Below are the code and all the weights of a small trained network. Each question names an input and a class and asks about switching units off, where a switched-off unit gives its printed mean instead of its output.

import numpy as np


def w(rows, s, z=0):
    codes = np.array(rows[::2]) - 128.0
    scale = np.full(codes.shape[1], s)
    scale[-1] = z or s
    return codes * scale


def f(y):
    return y / 2 * (1 + np.tanh(0.7978845608 * (y + 0.044715 * y**3)))


def log_softmax(a):
    a = a - a.max(-1, keepdims=True)
    return a - np.log(np.exp(a).sum(-1, keepdims=True))


def net(x, mask):
    res = np.array(x, float).reshape(1, 8) / 4 @ E
    y = f(res @ A[0][:, :-1].T + A[0][:, -1])
    res = res + np.where(mask, y, B[0][:, -1]) @ B[0][:, :-1]
    return log_softmax(res[-1] @ U[:, :-1].T + U[:, -1])


A, B = {}, {}
E = w([
[59,175,155,92,50,63,98,3],'x0',
[124,81,194,27,196,71,182,145],'x1',
[125,128,127,127,130,128,126,129],'x2',
[127,129,128,127,129,128,126,129],'x3',
[174,82,206,207,178,58,39,110],'x4',
[127,126,131,124,127,134,123,128],'x5',
[130,124,133,130,128,133,134,122],'x6',
[126,126,123,127,133,128,125,125],'x7',
],0.012)
A[0] = w([
[203,96,103,157,172,169,158,227,106],'n0',
[128,112,157,70,156,113,147,139,36],'n1',
[152,162,79,175,109,170,103,113,55],'n2',
[48,146,139,99,92,96,131,57,117],'n3',
[130,138,133,145,159,149,149,171,61],'n4',
[115,124,156,84,171,94,166,143,60],'n5',
[76,159,143,98,61,69,94,50,80],'n6',
[143,142,104,109,120,117,133,138,19],'n7',
[135,110,160,28,153,106,167,137,74],'n8',
[142,115,124,110,113,133,111,131,116],'n9',
[135,132,122,127,156,148,127,153,1],'n10',
[93,148,72,61,95,196,174,151,40],'n11',
[76,148,49,69,103,190,199,139,69],'n12',
[180,90,100,155,174,202,150,249,120],'n13',
[176,97,184,196,163,77,71,112,32],'n14',
[156,91,155,172,170,79,25,140,31],'n15',
[118,149,76,220,82,189,94,114,49],'n16',
[101,158,70,64,99,172,177,154,66],'n17',
[129,99,162,75,186,92,146,132,49],'n18',
[121,99,117,128,119,128,126,125,99],'n19',
[138,167,75,194,86,184,81,118,69],'n20',
[117,120,158,90,173,118,161,126,37],'n21',
],0.011,0.0043)
B[0] = w([
[110,181,102,50,135,133,34,21,235],'n0',
[101,85,85,116,133,100,141,175,160],'n1',
[105,56,89,97,175,41,194,186,173],'n2',
[115,184,81,73,181,190,42,52,212],'n3',
[133,175,110,98,117,120,95,91,157],'n4',
[88,81,69,129,149,68,154,175,167],'n5',
[109,170,88,61,201,154,24,42,220],'n6',
[123,123,152,134,134,120,116,133,126],'n7',
[45,48,61,109,131,71,195,252,191],'n8',
[136,127,127,129,127,115,95,147,127],'n9',
[117,142,119,130,167,141,114,104,138],'n10',
[224,148,231,202,87,133,167,116,216],'n11',
[240,149,237,224,72,158,144,133,234],'n12',
[79,190,84,50,176,146,37,2,253],'n13',
[214,162,217,254,31,194,191,152,184],'n14',
[205,174,228,186,70,185,174,140,183],'n15',
[50,63,49,95,157,87,200,227,199],'n16',
[182,143,226,229,88,162,129,127,213],'n17',
[68,77,68,133,140,102,192,176,173],'n18',
[138,122,115,141,147,116,133,121,125],'n19',
[34,22,69,77,159,45,201,221,195],'n20',
[121,117,78,112,113,118,146,172,157],'n21',
],0.0071,0.019)
U = w([
[112,165,119,49,133,147,22,5,255],'0',
[203,138,252,236,90,152,150,148,106],'1',
[65,53,78,96,126,100,177,254,31],'2',
],0.01,0.00095)

Each question gives the input, the list of numbers given to net, and the class t.
The units are the neurons (one row each of A and B). Each row of codes is followed by its name. A weight is (code - 128) times the scale printed after its matrix; where a second scale follows, it is the last column's (A, B and U).
mask holds one flag per neuron, in row order. A switched-off neuron (its flag False) gives its mean, the last column of its row in B, instead of its output. The means were averaged over made-up inputs and are rounded, as every weight is.
A unit's drop is (log p(t) with every unit on - log p(t) with that unit switched off) / (log p(t) with every unit on - log p(t) with every unit switched off).
The circuit of an input: a set's keep is (log p(t) with only the set's units on - log p(t) with every unit switched off) / (log p(t) with every unit on - log p(t) with every unit switched off). Starting from the 12 units with the biggest drops (on a tie, the unit counted first), units are removed one at a time, each time the one whose removal leaves the highest keep (on an exact tie, the one counted first), for as long as the keep stays at least 0.8.
circuit, biggest first: the units of the circuit, biggest drop first
unit that matters most: the unit with the biggest drop
k most important neurons: the k neurons with the biggest drops, biggest first
drop when u is switched off: that unit's drop, to one decimal
input [0,8,8,6,-5,-3,-5,-5], class 2: circuit, biggest first : [n8]
input [-8,0,1,-7,7,0,3,6], class 0: 2 most important neurons : [n13, n0]
input [-5,-3,1,1,-7,0,2,-3], class 1: 2 most important neurons : [n12, n11]
input [-3,4,-3,5,-4,-4,2,8], class 1: 3 most important neurons : [n20, n16, n12]
input [4,5,-5,-1,-5,4,-7,7], class 1: 2 most important neurons : [n13, n12]
input [4,5,8,7,3,-3,-3,-8], class 2: 4 most important neurons : [n13, n0, n8, n18]
input [-1,-3,2,8,2,-1,7,4], class 2: 3 most important neurons : [n12, n11, n17]
input [-6,-2,5,-1,-6,2,-5,4], class 0: 3 most important neurons : [n13, n0, n14]
input [3,4,-2,7,1,6,-1,-8], class 2: 3 most important neurons : [n13, n0, n8]
input [-8,-5,-2,4,8,1,8,-6], class 0: 4 most important neurons : [n13, n0, n12, n11]
input [5,1,-6,3,7,4,8,6], class 1: 3 most important neurons : [n14, n13, n15]
input [0,6,6,0,-2,-7,6,-1], class 2: drop when n12 is switched off : 0.0
input [-8,4,-6,3,-8,-5,2,-5], class 0: drop when n0 is switched off : 1.9
input [1,0,4,2,2,6,0,-8], class 1: unit that matters most : n13
input [2,5,-7,-6,-5,2,-8,-5], class 1: drop when n12 is switched off : 0.4
